Below is a small trained network, with its code and all its weights. Each question gives an input and a class and asks what happens when units are switched off, that is, made to give their printed mean instead of their output.

import numpy as np


def w(rows, s, z=0):
    codes = np.array(rows[::2]) - 128.0
    scale = np.full(codes.shape[1], s)
    scale[-1] = z or s
    return codes * scale


def norm(h):
    return h / np.sqrt((h * h).mean(-1, keepdims=True) + 1e-5)


def f(y):
    return np.maximum(y, 0)


def log_softmax(a):
    a = a - a.max(-1, keepdims=True)
    return a - np.log(np.exp(a).sum(-1, keepdims=True))


def net(x, mask):
    res = np.array(x, float).reshape(1, 3) / 4 @ E
    u = 0
    for l in range(2):
        y = f(norm(res) @ A[l][:, :-1].T + A[l][:, -1])
        res = res + np.where(mask[u : u + 3], y, B[l][:, -1]) @ B[l][:, :-1]
        u += 3
    return log_softmax(norm(res)[-1] @ U[:, :-1].T + U[:, -1])


A, B = {}, {}
E = w([
[85,67,133,17,230,130,72,107,93],'x0',
[160,117,118,156,138,124,117,117,113],'x1',
[152,206,234,80,196,254,15,70,133],'x2',
],0.0076)
A[0] = w([
[165,229,188,161,80,207,173,68,153,98],'L0N1',
[91,96,86,69,136,13,92,255,26,7],'L0N2',
[116,207,58,150,72,68,188,154,151,116],'L0N3',
],0.0052,0.0017)
B[0] = w([
[171,106,120,135,59,216,120,176,105,245],'L0N1',
[176,40,31,126,166,174,179,71,253,246],'L0N2',
[114,198,218,159,210,127,77,170,63,255],'L0N3',
],0.011,0.0048)
A[1] = w([
[194,254,169,87,187,98,113,179,111,233],'L1N1',
[70,118,193,240,130,34,115,113,84,4],'L1N2',
[126,176,116,171,159,148,133,142,132,78],'L1N3',
],0.0072,0.00012)
B[1] = w([
[64,103,103,98,98,25,155,78,146,253],'L1N1',
[109,190,80,169,168,64,216,138,107,239],'L1N2',
[34,189,162,179,170,66,97,249,86,201],'L1N3',
],0.011,0.0045)
U = w([
[53,165,99,204,180,20,173,251,79,208],'0',
[145,174,199,185,45,216,39,228,86,106],'1',
[181,1,23,103,130,104,207,110,247,166],'2',
[55,79,170,40,209,142,33,55,76,4],'3',
],0.0085,0.0018)

Each question gives the input, the list of numbers given to net, and the class t.
The units are the neurons (one row each of A and B). Each row of codes is followed by its name. A weight is (code - 128) times the scale printed after its matrix; where a second scale follows, it is the last column's (A, B and U).
mask holds one flag per neuron, layer by layer. A switched-off neuron (its flag False) gives its mean, the last column of its row in B, instead of its output. The means were averaged over made-up inputs and are rounded, as every weight is.
A unit's drop is (log p(t) with every unit on - log p(t) with that unit switched off) / (log p(t) with every unit on - log p(t) with every unit switched off).
The circuit of an input: a set's keep is (log p(t) with only the set's units on - log p(t) with every unit switched off) / (log p(t) with every unit on - log p(t) with every unit switched off). Starting from all 6 units, units are removed one at a time, each time the one whose removal leaves the highest keep (on an exact tie, the one counted first), for as long as the keep stays at least 0.8.
units of the circuit, in order: the units of the circuit, biggest drop first
k most important neurons: the k neurons with the biggest drops, biggest first
k most important neurons of layer l: the k neurons of layer l with the biggest drops, biggest first
drop of u: that unit's drop, to one decimal
input [1,6,-3], class 2: units of the circuit, in order -> L0N2
input [2,7,1], class 3: 2 most important neurons of layer 0 -> L0N3, L0N2
input [-1,1,3], class 1: 2 most important neurons -> L0N1, L0N2
input [1,6,2], class 3: 3 most important neurons -> L0N2, L0N3, L1N2
input [1,-6,-8], class 2: 3 most important neurons -> L0N2, L1N3, L1N2
input [8,5,0], class 2: 2 most important neurons -> L0N3, L0N2
input [-6,-4,2], class 1: 2 most important neurons -> L0N1, L1N2
input [-1,-8,3], class 1: 2 most important neurons -> L0N1, L0N2
input [1,1,-4], class 2: drop of L0N2 -> 2.7
input [5,4,-1], class 2: drop of L0N2 -> 0.1
input [-8,-1,1], class 1: drop of L1N3 -> -0.2
